Below is a small trained network, with its code and all its weights. Each question gives an input and a target symbol and asks what happens when units are switched off, that is, made to give their printed mean instead of their output.

import numpy as np


def w(rows, s, z=0):
    codes = np.array(rows[::2]) - 128.0
    scale = np.full(codes.shape[1], s)
    scale[-1] = z or s
    return codes * scale


def f(y):
    return np.maximum(y, 0)


def softmax(a):
    e = np.exp(a - a.max(-1, keepdims=True))
    return e / e.sum(-1, keepdims=True)


def log_softmax(a):
    a = a - a.max(-1, keepdims=True)
    return a - np.log(np.exp(a).sum(-1, keepdims=True))


def net(x, mask):
    ids = ['ΔΘΦΨΩεζηλμπ'.index(c) for c in x.split()]
    T = len(ids)
    res = E[ids] + P[:T]
    r = res
    for j in range(2):
        rows = slice(3 * j, 3 * j + 3)
        q, k, v = (r @ M[0][rows].T for M in (Q, K, V))
        z = softmax(np.where(np.tri(T) > 0, q @ k.T / 3**0.5, -1e9)) @ v
        o = O[0][rows]
        res = res + np.where(mask[j], z, o[:, -1]) @ o[:, :-1]
    y = f(res @ A[0][:, :-1].T + A[0][:, -1])
    res = res + np.where(mask[2:18], y, B[0][:, -1]) @ B[0][:, :-1]
    return log_softmax(res[-1] @ U[:, :-1].T + U[:, -1])


Q, K, V, O, A, B = {}, {}, {}, {}, {}, {}
E = w([
[131,47,128],'Δ',
[88,100,162],'Θ',
[117,113,124],'Φ',
[123,63,72],'Ψ',
[132,78,191],'Ω',
[191,163,130],'ε',
[146,113,252],'ζ',
[97,132,111],'η',
[146,183,108],'λ',
[136,149,134],'μ',
[124,93,135],'π',
],0.02)
P = w([
[53,146,113],'0',
[213,201,173],'1',
[59,153,118],'2',
[200,133,180],'3',
[59,155,115],'4',
[211,100,167],'5',
[60,153,116],'6',
[223,63,156],'7',
[64,155,117],'8',
[233,52,139],'9',
[63,155,117],'10',
[242,39,128],'11',
[64,158,122],'12',
[248,29,120],'13',
],0.012)
Q[0] = w([
[230,206,239],'h1',
[170,163,137],'h1',
[190,14,203],'h1',
[204,12,110],'h2',
[72,254,111],'h2',
[11,137,165],'h2',
],0.005)
K[0] = w([
[97,224,241],'h1',
[85,147,122],'h1',
[103,201,130],'h1',
[20,254,121],'h2',
[86,15,175],'h2',
[206,19,129],'h2',
],0.0086)
V[0] = w([
[98,109,242],'h1',
[122,1,48],'h1',
[141,106,13],'h1',
[110,141,142],'h2',
[138,117,88],'h2',
[114,49,124],'h2',
],0.0088)
O[0] = w([
[161,254,155,180],'h1',
[106,32,60,251],'h1',
[86,193,134,117],'h1',
[111,128,105,131],'h2',
[214,217,161,126],'h2',
[100,164,172,74],'h2',
],0.0048,0.0014)
A[0] = w([
[177,172,108,146],'n1',
[48,136,167,46],'n2',
[168,86,160,237],'n3',
[211,170,107,175],'n4',
[132,216,127,107],'n5',
[164,116,214,235],'n6',
[82,127,141,82],'n7',
[30,174,164,84],'n8',
[146,140,163,176],'n9',
[32,197,132,70],'n10',
[88,202,99,185],'n11',
[13,149,192,91],'n12',
[212,157,192,127],'n13',
[17,175,13,104],'n14',
[7,97,108,254],'n15',
[159,161,81,239],'n16',
],0.013,0.0083)
B[0] = w([
[102,68,143,166],'n1',
[167,120,102,139],'n2',
[97,194,144,245],'n3',
[137,120,153,200],'n4',
[120,197,147,157],'n5',
[127,159,175,245],'n6',
[179,89,148,135],'n7',
[196,179,23,151],'n8',
[114,66,153,180],'n9',
[105,131,49,145],'n10',
[88,63,92,162],'n11',
[237,171,93,158],'n12',
[118,74,8,223],'n13',
[7,243,118,204],'n14',
[198,51,147,250],'n15',
[94,147,216,200],'n16',
],0.011,0.012)
U = w([
[37,97,64,54],'Δ',
[112,178,25,84],'Θ',
[128,153,52,128],'Φ',
[115,202,74,125],'Ψ',
[149,108,88,202],'Ω',
[86,225,224,186],'ε',
[67,254,103,16],'ζ',
[159,248,96,99],'η',
[170,135,39,75],'λ',
[150,2,79,2],'μ',
[177,154,163,197],'π',
],0.012,0.0068)

Each question gives the input, a string of symbols that net reads in full, and the target symbol t.
The units are the heads (3 rows each of Q, K, V and O) and the neurons (one row each of A and B). Each row of codes is followed by its name. A weight is (code - 128) times the scale printed after its matrix; where a second scale follows, it is the last column's (O, A, B and U).
mask holds one flag per unit, heads first, then neurons. A switched-off unit (its flag False) gives its mean, the last column of its rows in O or B, instead of its output. The means were averaged over made-up inputs and are rounded, as every weight is.
A unit's drop is (log p(t) with every unit on - log p(t) with that unit switched off) / (log p(t) with every unit on - log p(t) with every unit switched off).
The circuit of an input: a set's keep is (log p(t) with only the set's units on - log p(t) with every unit switched off) / (log p(t) with every unit on - log p(t) with every unit switched off). Starting from the 12 units with the biggest drops (on a tie, the unit counted first), units are removed one at a time, each time the one whose removal leaves the highest keep (on an exact tie, the one counted first), for as long as the keep stays at least 0.8.
circuit, biggest first: the units of the circuit, biggest drop first
top k neurons: the k neurons with the biggest drops, biggest first
which heads matter: for each layer, one digit per head in row order, 1 if its drop is at least 0.15 and else 0, layers parted by /
drop of u: that unit's drop, to one decimal
input Ψ λ μ Ψ Δ Ψ Ψ η Δ Ψ Ψ ε Ψ Θ, target ε: circuit, biggest first -> [n13]
input Ψ Θ Ψ ε ε λ ε Ψ Ψ Δ ε Ψ Ψ Δ, target π: circuit, biggest first -> [n13 n3]
input Ψ ε Ψ λ Ψ Θ η Ψ Ω ε ζ ε Ω, target π: top 2 neurons -> [n14 n13]
input ε Θ Ψ ε Ψ Ψ ζ Θ Ψ Δ, target ε: circuit, biggest first -> [n3 n13]
input Φ Δ Ψ Ψ Φ Φ ε Ω, target ε: top 2 neurons -> [n3 n6]
input ε Ψ Θ Ψ, target π: top 3 neurons -> [n14 n13 n11]
input Ω Ω ζ Θ Ψ λ, target ε: top 2 neurons -> [n16 n15]
input ε Ψ Ω Ψ Θ Δ ε Φ, target ε: circuit, biggest first -> [n15 n13]
input Ψ Ψ ε Ψ η Ω Ψ η ε η Ω ζ Ψ μ, target ε: circuit, biggest first -> [n15 n16]
input ε ε η Ψ, target ε: which heads matter -> 00
input ζ Ψ ε Δ, target ε: top 2 neurons -> [n15 n3]
input Ψ Ψ ε Ψ ζ Ψ Ψ η, target ε: top 2 neurons -> [n13 n15]
input λ η Ψ Ψ Φ Φ η η λ Ω ε Ψ ε π, target ε: top 3 neurons -> [n15 n3 n13]
input Ψ Ψ Δ λ ε ε Θ Ω, target ε: circuit, biggest first -> [n3]
input ε Ψ η Ψ Ψ λ, target ε: top 2 neurons -> [n15 n16]
input ε η Ψ η Ψ Ψ Φ Ω Ψ Θ, target ε: top 4 neurons -> [n13 n3 n15 n6]
input Ψ Ψ Ψ Ψ ζ Φ, target ε: drop of n15 -> 0.9
input ε π λ ε η, target Θ: drop of n6 -> 0.2
input Ψ Ω Ω Ψ λ Ψ Ψ ε Θ μ ζ π, target ε: drop of n3 -> 0.4
